Below is a small trained network, with its code and all its weights. Each question gives an input and a class and asks what happens when units are switched off, that is, made to give their printed mean instead of their output.

import numpy as np


def w(rows, s, z=0):
    codes = np.array(rows[::2]) - 128.0
    scale = np.full(codes.shape[1], s)
    scale[-1] = z or s
    return codes * scale


def norm(h):
    return h / np.sqrt((h * h).mean(-1, keepdims=True) + 1e-5)


def f(y):
    return y / 2 * (1 + np.tanh(0.7978845608 * (y + 0.044715 * y**3)))


def log_softmax(a):
    a = a - a.max(-1, keepdims=True)
    return a - np.log(np.exp(a).sum(-1, keepdims=True))


def net(x, mask):
    res = np.array(x, float).reshape(1, 6) / 4 @ E
    u = 0
    for l in range(2):
        y = f(norm(res) @ A[l][:, :-1].T + A[l][:, -1])
        res = res + np.where(mask[u : u + 5], y, B[l][:, -1]) @ B[l][:, :-1]
        u += 5
    return log_softmax(norm(res)[-1] @ U[:, :-1].T + U[:, -1])


A, B = {}, {}
E = w([
[16,198,73],'x0',
[128,128,128],'x1',
[131,128,129],'x2',
[90,160,249],'x3',
[127,128,129],'x4',
[221,255,121],'x5',
],0.01)
A[0] = w([
[78,145,249,215],'L0N0',
[130,27,159,148],'L0N1',
[27,77,107,87],'L0N2',
[57,150,137,1],'L0N3',
[204,120,138,100],'L0N4',
],0.02,0.0048)
B[0] = w([
[87,93,231,247],'L0N0',
[109,254,85,213],'L0N1',
[130,26,120,213],'L0N2',
[7,123,123,155],'L0N3',
[201,116,117,169],'L0N4',
],0.023,0.011)
A[1] = w([
[59,193,216,171],'L1N0',
[172,105,252,3],'L1N1',
[138,37,153,220],'L1N2',
[112,219,194,89],'L1N3',
[81,223,43,87],'L1N4',
],0.026,0.0057)
B[1] = w([
[251,53,146,255],'L1N0',
[48,227,26,212],'L1N1',
[103,214,114,210],'L1N2',
[86,6,28,200],'L1N3',
[113,219,234,233],'L1N4',
],0.031,0.014)
U = w([
[133,221,211,213],'0',
[66,182,46,215],'1',
[167,41,88,201],'2',
[68,86,216,22],'3',
[252,188,106,3],'4',
],0.026,0.0045)

Each question gives the input, the list of numbers given to net, and the class t.
The units are the neurons (one row each of A and B). Each row of codes is followed by its name. A weight is (code - 128) times the scale printed after its matrix; where a second scale follows, it is the last column's (A, B and U).
mask holds one flag per neuron, layer by layer. A switched-off neuron (its flag False) gives its mean, the last column of its row in B, instead of its output. The means were averaged over made-up inputs and are rounded, as every weight is.
A unit's drop is (log p(t) with every unit on - log p(t) with that unit switched off) / (log p(t) with every unit on - log p(t) with every unit switched off).
The circuit of an input: a set's keep is (log p(t) with only the set's units on - log p(t) with every unit switched off) / (log p(t) with every unit on - log p(t) with every unit switched off). Starting from all 10 units, units are removed one at a time, each time the one whose removal leaves the highest keep (on an exact tie, the one counted first), for as long as the keep stays at least 0.8.
circuit, biggest first: the units of the circuit, biggest drop first
k most important neurons: the k neurons with the biggest drops, biggest first
top k neurons in layer l: the k neurons of layer l with the biggest drops, biggest first
input [-7,5,-5,-4,-8,-3], class 0: circuit, biggest first -> [L0N1, L1N4]
input [-5,4,-1,3,-1,-4], class 2: 2 most important neurons -> [L0N1, L1N3]
input [1,-7,7,3,-1,-1], class 3: top 2 neurons in layer 1 -> [L1N0, L1N4]
input [-7,-6,-3,-1,-1,-5], class 0: circuit, biggest first -> [L1N4, L0N1]
input [6,-8,4,3,6,-7], class 3: circuit, biggest first -> [L1N1, L0N3, L1N3, L1N4]
input [-4,-6,-2,7,8,8], class 1: circuit, biggest first -> [L1N1]
input [-2,-3,3,0,2,1], class 4: circuit, biggest first -> [L0N4, L1N3, L1N4]
input [-2,2,-3,1,3,7], class 1: top 2 neurons in layer 1 -> [L1N0, L1N4]
input [0,1,-1,5,-1,3], class 1: 3 most important neurons -> [L1N1, L0N1, L1N2]
input [1,-7,-8,8,6,0], class 3: top 2 neurons in layer 0 -> [L0N0, L0N1]
input [2,3,-6,4,6,6], class 2: 3 most important neurons -> [L0N2, L1N0, L1N3]
input [-8,8,6,1,0,8], class 1: top 2 neurons in layer 1 -> [L1N0, L1N1]
input [5,8,8,4,2,-1], class 3: top 3 neurons in layer 0 -> [L0N3, L0N1, L0N2]
input [1,-4,-3,3,3,5], class 2: circuit, biggest first -> [L1N3]
input [5,-7,6,7,-3,-5], class 3: 2 most important neurons -> [L0N3, L1N4]
input [-7,0,-6,3,0,-1], class 2: circuit, biggest first -> [L0N1, L1N3]
input [1,-7,0,7,-5,-1], class 3: 2 most important neurons -> [L0N0, L0N1]
input [-2,5,4,5,0,8], class 1: 2 most important neurons -> [L1N1, L0N1]
input [2,3,-8,2,-6,-2], class 3: 2 most important neurons -> [L0N3, L0N2]
input [7,2,-3,4,-2,-7], class 3: top 2 neurons in layer 1 -> [L1N1, L1N3]
input [7,-4,0,-6,-7,6], class 0: circuit, biggest first -> [L1N4]
input [-7,7,-8,-4,-2,-6], class 0: 2 most important neurons -> [L0N1, L1N4]
input [-1,-8,8,-1,-7,-4], class 0: 3 most important neurons -> [L0N1, L0N0, L1N4]
input [1,6,-4,-6,2,5], class 0: 3 most important neurons -> [L0N0, L0N2, L1N0]
input [1,-7,0,3,-3,2], class 2: 3 most important neurons -> [L0N2, L1N0, L1N4]
